[ 20 -13 -39  -6  -1  -3  -2  -9 -11 -42 -11  -1   9  38  16  15  -2 -30
  -6  28 -12  -2   3   5 -11   0 -13 -11 -25  13  15   8   7] -> J
[-10 -12  -7   7 -16   8 -30   0   0 -32  20  -7  13  22 -25  41 -42  45
   8   8   6  14 -24 -16 -31 -24   3  -1  29 -12  -8  13  -1] -> J
[ 19 -17  18  38  17 -20 -18  21 -13 -41  10   4   5  36 -22   7   1 -39
  34  45 -32 -32 -10  10  -8 -10 -20  -7 -52  -6  35   0  20] -> L
[-24  19 -21  30  12 -56 -45 -20  18 -39 -12  14  59  44  -9  -2 -15   9
  -8  -3 -29  27 -22 -30 -21 -11  26   9 -16  -3  30  -1   8] -> Y
[-16 -14 -36   0  -4 -26 -40  39  13 -31 -30 -28  -2  21 -32  -2 -22  35
  -9  20  13  13 -12  33 -20  21 -13  -4   7  -4  27  -8 -21] -> T
[ 32  22  41  40 -35  -9  63 -26 -22  53  -2 -28  32 -65  32 -13  39 -30
 -14 -59  32 -43 -18 -80  36  19  38 -15 -12  -6 -16   1   4] -> Y
[  6   7  15  -3 -11  -3 -56   0   0 -23  32 -29 -58 -15 -29  60 -33  38
  12  25  11 -58 -49 -19  -1 -36   1  -3  30 -21   9  40  -1] -> U
[  0   9 -56 -27  -4  19  -5 -67 -27 -39  14   7  -7  55  38  68 -26   5
 -36  15  -7  55  -6 -27 -44 -42  11  -9  17  15 -31  37  13] -> B
[-52  16 -69 -44  13   6 -71 -59   2  -8   9  -5 -47  56  24  22 -56  72
 -52   7  13  65  -8  30 -38 -26   5  -1  27  44 -14  16 -15] -> T
[-24  34 -47   0  30 -33 -45  -1   3 -35  -9  16  31  58  28   9 -14 -19
 -14  12 -50  75  23  13 -48 -23  13  17   6   9 -33  56  -1] -> E
[-31  27 -45   1  28 -38 -74 -20  14 -46  -1   4  -2  60  13  15 -26  15
 -10  30 -52  37 -19   9 -32 -22   6  15  -3   2   8  39   1] -> B
[ 20 -21 -26 -16 -29  33  18   1 -33 -20   7 -15   0  13   4  57 -25   6
 -17  10  25  37  20   0 -53 -17 -10 -10  34  -7 -45  32   1] -> E
[ 10  22   2  -3  -9  40  21 -34 -45  38  28 -12 -39   6  40  44  -8  -2
 -14 -17  16  37  21 -10 -23 -36   4  -4  22  20 -76  47  13] -> L
[ -8  12 -27   9  38 -54 -65  82  23 -53 -38   2  -3  37 -30 -40   0 -39
   8  68 -57  -2  27  98  -6  14 -47  12 -40   3  44  12  -3] -> Y
[-26  -2 -15   6   8 -15 -39  11   3  12  -8 -17 -19  29 -24 -36 -25  37
  -6   1  11  23   9  52 -13  14 -16  -8 -22  28  28 -16 -14] -> L
[ 15  -2  -4  14 -35   9  33  -3 -28   1   4 -21  41 -13  19  38  -8   8
 -11 -33  23  27  -2 -58 -43 -11  30  -7  38 -22 -47  33  -2] -> E
[ 29 -53 -43 -48 -44  58  51 -79 -30  21  -1 -37 -53   1  18  31 -23  20
 -52 -12  96 -16   0  15  19  26 -24 -60 -23  39  28 -54 -23] -> E
[  7  16  17  42  33 -32 -29  44  -5 -39   9  13  30  34   3   4  10 -61
  36  33 -47   6  20   2 -34 -26  -8  23 -17 -14 -25  48  24] -> E
[ -65  -15 -100  -42   27  -17  -88  -58   17  -66   -1   10   -8   94
  -11   15  -75   88  -40   32  -10   82  -27   38  -80  -11   -3  -10
    5   30   33    2   -9] -> B
[ 10 -18   3  22  25  -7   3  24 -22 -47 -12  39  55  61 -19   7 -13 -43
  15  25   9  34  19  28 -50 -25 -26  11 -25  -5  -8 -13  35] -> U
[ 10 -24  55  63  -2 -40 -41  74   6 -25   4 -29   5 -16 -77 -17  -8  15
  63  27 -11 -69 -29   8   6  10 -28   4 -33 -29  64 -20   0] -> L
[-19  13  -5   9  39 -17 -80 -24   4 -57  46  18 -23  54  -5  47 -37  -3
  17  47 -43   9 -10  -4 -33 -59  -8  20   0  -2  -8  42  18] -> E
[-43  -5 -51  14  30 -41 -66   3  20 -60 -21  28  45  92 -25 -11 -43  23
 -12  21 -18  66 -11  23 -56  -8   6  12 -14  11  33 -11   7] -> U
[ 11   3  55  47  -9 -12  -9  25  -3 -15  30 -20   8 -30 -20  35   1  12
  42   1  -8 -48 -39 -55  -1 -22  10   1  13 -36  -3  23  11] -> B
[-15   7 -29 -27 -15  10 -18 -53  -8  14   8 -22 -48   8   6  16 -33  39
 -43  -9  32   3  -9   2   8  -1   2 -23   0  24   5   1 -10] -> Y
[ -1  17 -26 -25 -16  15 -34 -29 -18  31  10 -39 -88   2  29  16 -21  26
 -31   5   6  -2   4  19   8  -1   4 -15  11  25 -16  43 -19] -> L
[  4 -15   2  37 -17  -7  46   2  -8  35 -27 -15  65  -4   1 -44   4 -18
 -10 -46  44  29   9 -11  -7  39   8 -26 -31  12   6 -45  -8] -> E
[  6  -7  -2 -13  12  14 -31   5  -8   5  16 -19 -52   9  -9  -1 -20  -6
  -2  26  19  -7  24  67  -7  -5 -44  -6 -16  22  -6  13 -12] -> E
[-31 -18 -58 -33  -3  23 -33 -52   0 -12   7  -5 -24  56 -10  12 -55  60
 -33   7  31  45  -1  41 -26  -4 -19 -16  -2  40  14 -24  -8] -> J
[ 22  15  20  20 -11  -9   9  -1  -9  33  -2 -38 -27 -35  13 -13  26 -23
  -2 -13  22 -52 -11 -14  37  18   4 -10 -23  10   7   0  -4] -> T
[-17  -9 -39   9  19 -53 -53  14  28 -50 -32  -8  25  45  -7 -31  -8  -4
  -7  23 -24  -9 -20  30  -1  26  -2  -4 -41   7  73 -13  -9] -> G
[ 25 -32   7  25  -5  -5  19 -38 -13 -41   2   2  39  31  -3  22  -3 -27
   7  -2  27 -28 -28 -50   1  -5   5 -22 -36  -2  38 -25  13] -> G
[-13  11   3  28  -7 -12   7 -19  -8  20  -6 -12  28   3   3 -13 -10  11
 -17 -29  20  19  -7 -17 -11   7   9  -7 -12   6  -8  -8   4] -> Y
[-13  28 -34  -3   6 -32 -49 -29  10 -29  -1 -11   4  27  38  19  -5   3
 -23   3 -34  10 -19 -27 -11 -17  34   5  13   3   7  48 -10] -> G
[-37 -10   0  36  -4 -38 -22 -21  22   7 -10 -23  38   2 -23 -32 -19  38
   5 -29  20 -14 -61 -38  19  29  22 -25 -35  -3  77 -77 -19] -> T
[-11 -11 -24 -22   2  11 -33 -29  -7  -2   9 -18 -49  28  -8   8 -29  21
 -22  20  41   8  -8  29   0  -5 -22 -17 -10  32   5 -12 -10] -> T
[ -3 -21 -45   7  -5 -32 -30 -51  16 -47 -13 -12  22  39 -11   0 -19  22
 -11   9  -1 -27 -48 -23  10  19   7 -18 -42  12  83 -37 -12] -> J
[ -2  32  26  52  30 -38 -47  46  -5 -33  18  19  28  38   2   0   5 -45
  36  30 -68  18   5  -7 -36 -35  10  25 -10 -15 -25  60  24] -> L
[ -8  10 -37   9  21 -25 -22   9  -1 -38 -14  10  36  56  15   6  -5 -31
  -5  17 -34  51  22  17 -39 -11   0   4 -13   5  -9  27   2] -> E
[ -5 -15   4  -4  -1  26 -14 -15 -24 -36  32  22  16  26 -31  70 -51  34
  11  -5  31  44  -4 -25 -63 -52   3   6  43 -12 -37  10  19] -> U
[-33  21 -85   0  12 -25 -39   8  13 -40 -40  24  69  86  27 -15 -15  -9
 -12   7 -47 106  25  17 -63   5  16  29  10  15 -21  28   2] -> J
[-14  -5 -40  -6 -16   9  16 -31  -8  13 -16 -21   3  25  19  -8  -9  18
 -45 -19  53  36  -5   4  -8  17   4 -18 -11  29   9 -40  -8] -> T
[ 11   5 -20  -7 -26   8  43 -31 -15  40 -21 -30  -2 -21  33 -11  13  10
 -38 -38  37   8   1  -8  10  29  16 -25  -4  18  -5 -11 -10] -> B
[ 24   5  45  -1  26  31 -12  25 -27  -1  45   6 -91   5 -21  48 -11 -32
  40  47 -10 -29  26  28  11 -58 -56  22   1  -5 -76  72  27] -> Y
[ 26  -4  67  59  -6 -31 -20  48   1 -12  20 -26   2 -44 -46  21   4  -7
  53   5  -2 -89 -48 -42  14 -13  -1   6 -13 -43  26  11  17] -> U
[ 20 -10 -32 -14   9  20  12 -11 -27 -42 -13  14  12  59  23  32  -6 -46
 -15  27   3  33  31  28 -42 -14 -17 -10  -6  16 -24  30  18] -> G
[ -7   0 -30 -22 -24   5 -33 -23  -7 -25  11 -24 -29   7   2  54 -39  59
 -22   3  14  15 -29 -24 -29 -16  14  -6  45 -13 -19  42 -11] -> B
[-24 -26 -57  10   1 -32 -13 -43   9 -43 -30   5  57  70 -10 -11 -26  29
 -27   4   8  45 -31  -5 -31  15   9 -18 -35  11  59 -54   0] -> B
[-30 -10 -24  18  15 -22 -51  48  17 -51  -8   2  37  52 -47  -1 -37  36
  12  25 -14  58   9  34 -62 -13 -24  15  22 -15   6   0  -1] -> J
[ 35  -2 -10  14  -6 -27  16  18  -9 -15 -33 -30  16  -7  39 -15  39 -61
  -7  13 -17 -48   0  -2  18  30   5 -14 -33  -4  30  18  -7] -> G
[ -9  10   9  36 -26 -49 -24   5  12  -3 -10 -29  42 -28 -14   7 -12  46
   1 -42   8 -24 -63 -76  -4  11  52  -3  17 -32  26  12 -12] -> U
[ -6  10 -46 -33 -28  34  12 -84 -23  32   3 -25 -37  11  48  34 -23  40
 -55 -27  33  37  -8 -15 -14   0  15 -25  18  26 -28  17 -10] -> B
[ 11 -52 -21  22  19 -21   4  58  13 -54 -42   0  37  46 -59 -47   5 -28
  27  52  -4 -24  20  88  10  38 -65 -15 -78  23 100 -86  -1] -> J
[  8 -25 -55 -16  15 -12 -15  -2 -10 -40 -29  -4   4  53   1  -4 -19 -28
 -16  36  -7  23  24  56 -20  14 -30 -19 -38  21  28  -9 -15] -> E
[-18 -10 -34  37  24 -71 -35  37  34 -45 -53  -3  56  47 -27 -61  10 -18
  -1  21 -20   2 -17  32  -1  47  -3  -3 -60   3  86 -55  -8] -> T
[  5 -12  47  44   7   0  14  15 -18   9  13  -7   8   2 -30 -10  -3 -24
  24   3  25 -21   7   4  -1  -3 -30  -6 -38  -1  -4 -23  26] -> Y
[-17  15 -44   4   4 -30 -20 -18  13 -34 -23   5  51  52  22  -4  -5   4
 -31 -13 -16  40  -8  -8 -30   3  32  -1  -5  10  20  17  -3] -> G
[  7 -54 -30  -7 -26   4   8  -2  -9 -28 -21 -32  11  21 -40  14 -33  31
 -11  10  60   2 -10  22 -14  24 -25 -28 -12  -2  40 -47 -24] -> E
[-38  -2 -22 -25   5  25 -43 -80  -9 -12  41   6 -47  48 -14  47 -65  77
 -33   3  34  32 -15   2 -26 -46  -7  -6  17  29 -10   2   2] -> Y
[  6   0 -39   8   7 -23  -6  -5  -4 -31 -20   1  38  40  16  -5  -3 -36
 -14  11 -12  28   5   6 -25   6   3  -6 -26   6   9   9  -4] -> E
[  0   0  -7  10 -22   5 -14  10 -20 -16  12 -17  -3  13 -15  41 -28  38
   2   1   5  22 -11 -20 -37 -24  11   0  33 -11 -19  30  -2] -> L
[  7 -41  -5  15   0 -20 -36  77   6 -38 -32 -21  -4  16 -75 -14 -31  11
  21  42  16 -25  -5  71 -12  26 -52  -7 -28 -14  60 -32  -8] -> U
[ 13  -2  41  75  46 -58  -4 114  10 -31 -34   3  54  13 -37 -56  51 -83
  61  42 -46 -34  31  52   1  18 -37  14 -65  -7  42 -30  28] -> T
[-12 -24 -44 -13 -23 -13 -16   5   0 -27 -30 -29  -2  13 -38  10 -36  47
 -29  16  25  11 -12  27 -11  23 -16 -20   1   1  35 -23 -19] -> Y
[-19 -24  18  18  36   6 -35  31  -5 -16  10   6 -15  53 -52 -20 -35   3
  31  41  11  15  21  84 -30  -9 -59  -3 -37  14  10 -28  14] -> B
